Below are the code and all the weights of a small trained network. Each question names an input and a target symbol and asks about switching units off, where a switched-off unit gives its printed mean instead of its output.

import numpy as np


def w(rows, s, z=0):
    codes = np.array(rows[::2]) - 128.0
    scale = np.full(codes.shape[1], s)
    scale[-1] = z or s
    return codes * scale


def norm(h):
    return h / np.sqrt((h * h).mean(-1, keepdims=True) + 1e-5)


def f(y):
    return np.maximum(y, 0)


def softmax(a):
    e = np.exp(a - a.max(-1, keepdims=True))
    return e / e.sum(-1, keepdims=True)


def log_softmax(a):
    a = a - a.max(-1, keepdims=True)
    return a - np.log(np.exp(a).sum(-1, keepdims=True))


def net(x, mask):
    ids = ['αβδεζηλμξτφω'.index(c) for c in x.split()]
    T = len(ids)
    res = E[ids] + P[:T]
    r = norm(res)
    for j in range(3):
        rows = slice(2 * j, 2 * j + 2)
        q, k, v = (r @ M[0][rows].T for M in (Q, K, V))
        z = softmax(np.where(np.tri(T) > 0, q @ k.T / 2**0.5, -1e9)) @ v
        o = O[0][rows]
        res = res + np.where(mask[j], z, o[:, -1]) @ o[:, :-1]
    y = f(norm(res) @ A[0][:, :-1].T + A[0][:, -1])
    res = res + np.where(mask[3:15], y, B[0][:, -1]) @ B[0][:, :-1]
    return log_softmax(norm(res)[-1] @ U[:, :-1].T + U[:, -1])


Q, K, V, O, A, B = {}, {}, {}, {}, {}, {}
E = w([
[103,196,91,116],'α',
[110,193,50,129],'β',
[154,2,159,117],'δ',
[252,100,181,157],'ε',
[172,17,186,132],'ζ',
[137,11,165,114],'η',
[129,44,189,111],'λ',
[118,206,76,121],'μ',
[132,49,198,112],'ξ',
[76,175,63,115],'τ',
[197,29,195,131],'φ',
[141,212,76,129],'ω',
],0.0019)
P = w([
[134,121,121,108],'0',
[113,137,107,177],'1',
[84,169,169,175],'2',
[109,159,173,101],'3',
[156,99,83,96],'4',
[125,93,67,233],'5',
[71,134,153,255],'6',
[126,155,157,35],'7',
[164,107,73,26],'8',
[139,48,76,191],'9',
[161,156,253,216],'10',
[147,138,244,50],'11',
],0.0019)
Q[0] = w([
[91,205,86,129],'head 0',
[103,89,148,166],'head 0',
[58,240,220,116],'head 1',
[152,126,80,3],'head 1',
[152,85,131,170],'head 2',
[105,182,177,134],'head 2',
],0.021)
K[0] = w([
[116,186,102,89],'head 0',
[99,126,135,161],'head 0',
[171,129,118,3],'head 1',
[155,86,56,146],'head 1',
[107,148,165,144],'head 2',
[141,132,133,74],'head 2',
],0.027)
V[0] = w([
[147,74,172,126],'head 0',
[137,122,135,70],'head 0',
[209,197,105,166],'head 1',
[254,124,179,142],'head 1',
[115,139,134,123],'head 2',
[95,187,219,84],'head 2',
],0.0083)
O[0] = w([
[158,104,25,172,2],'head 0',
[81,143,121,176,130],'head 0',
[12,9,135,164,250],'head 1',
[88,47,27,254,90],'head 1',
[105,120,118,125,129],'head 2',
[62,49,87,43,62],'head 2',
],0.0048,0.0018)
A[0] = w([
[68,222,77,123,151],'neuron 0',
[93,102,122,93,170],'neuron 1',
[119,237,92,101,132],'neuron 2',
[112,230,98,46,161],'neuron 3',
[115,114,96,36,181],'neuron 4',
[196,104,146,167,168],'neuron 5',
[238,2,128,86,254],'neuron 6',
[89,73,127,154,120],'neuron 7',
[78,114,163,130,117],'neuron 8',
[163,163,110,111,130],'neuron 9',
[179,67,163,108,192],'neuron 10',
[110,205,67,57,106],'neuron 11',
],0.0078,0.0022)
B[0] = w([
[66,130,115,89,168],'neuron 0',
[172,134,86,145,185],'neuron 1',
[246,111,215,155,192],'neuron 2',
[36,129,34,126,211],'neuron 3',
[172,155,124,196,182],'neuron 4',
[56,134,126,94,183],'neuron 5',
[26,63,95,246,254],'neuron 6',
[166,203,140,84,202],'neuron 7',
[183,53,120,148,195],'neuron 8',
[97,113,106,184,164],'neuron 9',
[69,111,168,103,191],'neuron 10',
[207,87,96,82,162],'neuron 11',
],0.012,0.0044)
U = w([
[103,81,65,18,95],'α',
[45,102,222,48,60],'β',
[189,200,126,176,100],'δ',
[107,99,72,238,141],'ε',
[123,202,252,199,51],'ζ',
[190,180,91,135,116],'η',
[178,131,63,103,85],'λ',
[45,40,121,119,113],'μ',
[182,114,53,102,85],'ξ',
[151,209,159,32,254],'τ',
[31,216,115,127,158],'φ',
[199,34,198,134,176],'ω',
],0.013,0.0042)

Each question gives the input, a string of symbols that net reads in full, and the target symbol t.
The units are the heads (2 rows each of Q, K, V and O) and the neurons (one row each of A and B). Each row of codes is followed by its name. A weight is (code - 128) times the scale printed after its matrix; where a second scale follows, it is the last column's (O, A, B and U).
mask holds one flag per unit, heads first, then neurons. A switched-off unit (its flag False) gives its mean, the last column of its rows in O or B, instead of its output. The means were averaged over made-up inputs and are rounded, as every weight is.
A unit's drop is (log p(t) with every unit on - log p(t) with that unit switched off) / (log p(t) with every unit on - log p(t) with every unit switched off).
The circuit of an input: a set's keep is (log p(t) with only the set's units on - log p(t) with every unit switched off) / (log p(t) with every unit on - log p(t) with every unit switched off). Starting from the 12 units with the biggest drops (on a tie, the unit counted first), units are removed one at a time, each time the one whose removal leaves the highest keep (on an exact tie, the one counted first), for as long as the keep stays at least 0.8.
circuit, biggest first: the units of the circuit, biggest drop first
top k neurons: the k neurons with the biggest drops, biggest first
heads that matter: for each layer, one digit per head in row order, 1 if its drop is at least 0.15 and else 0, layers parted by /
input ε α β τ β μ, target β: circuit, biggest first => [neuron 6; head 1; neuron 7]
input ω φ ζ ω φ τ ω ω ζ ω ζ ω, target ζ: heads that matter => 010
input ζ β ω φ ε τ ω, target φ: heads that matter => 110
input ω ζ μ φ β, target ζ: top 4 neurons => [neuron 2; neuron 6; neuron 3; neuron 8]
input α τ φ ω α, target τ: circuit, biggest first => [head 1; neuron 6]
input ε ζ β ω ω ε τ τ ω ω τ α, target ω: circuit, biggest first => [neuron 8; neuron 6]
input φ β ζ μ δ ε τ, target μ: circuit, biggest first => [neuron 8; neuron 2; head 1; neuron 6]
input ω τ τ ω β, target τ: circuit, biggest first => [head 1; neuron 6]
input α ω τ, target α: circuit, biggest first => [neuron 6; head 2]
input λ τ η ω τ τ ω φ ω, target τ: circuit, biggest first => [neuron 6; head 1]
input φ δ τ λ ε ω ω τ ζ ω, target ω: heads that matter => 000
input δ τ ζ ω, target δ: circuit, biggest first => [head 1; neuron 6]
input ω ω ω ζ μ, target ω: circuit, biggest first => [head 1; neuron 6; neuron 3]
input ω ω ε η τ φ ω ω μ, target φ: heads that matter => 011
input φ τ φ α ω φ ω ω β, target φ: circuit, biggest first => [neuron 6; head 2; neuron 0; neuron 8]
input τ η τ ω τ τ ω β ε ξ τ, target β: heads that matter => 110
input ω ξ ω τ ω, target ξ: heads that matter => 010
input τ τ δ τ τ ω ω β, target τ: top 2 neurons => [neuron 6; neuron 2]
input τ τ ω ω ω τ φ α τ τ ω, target α: circuit, biggest first => [head 2; neuron 3; neuron 6; head 1]
input ω ω ω ζ ω β ω ω ζ ω ε μ, target ζ: heads that matter => 010
input ε μ τ α τ α β, target α: circuit, biggest first => [neuron 3; neuron 6; head 1; neuron 11]
input δ ω α δ τ τ τ α β ω ω μ, target β: heads that matter => 111
input δ ω ζ ω τ ω, target ζ: heads that matter => 110
input μ φ μ, target μ: top 2 neurons => [neuron 8; neuron 2]
input α ζ ζ ζ μ α, target ζ: heads that matter => 110
input τ ε φ ε λ μ ξ τ η τ, target ξ: heads that matter => 010
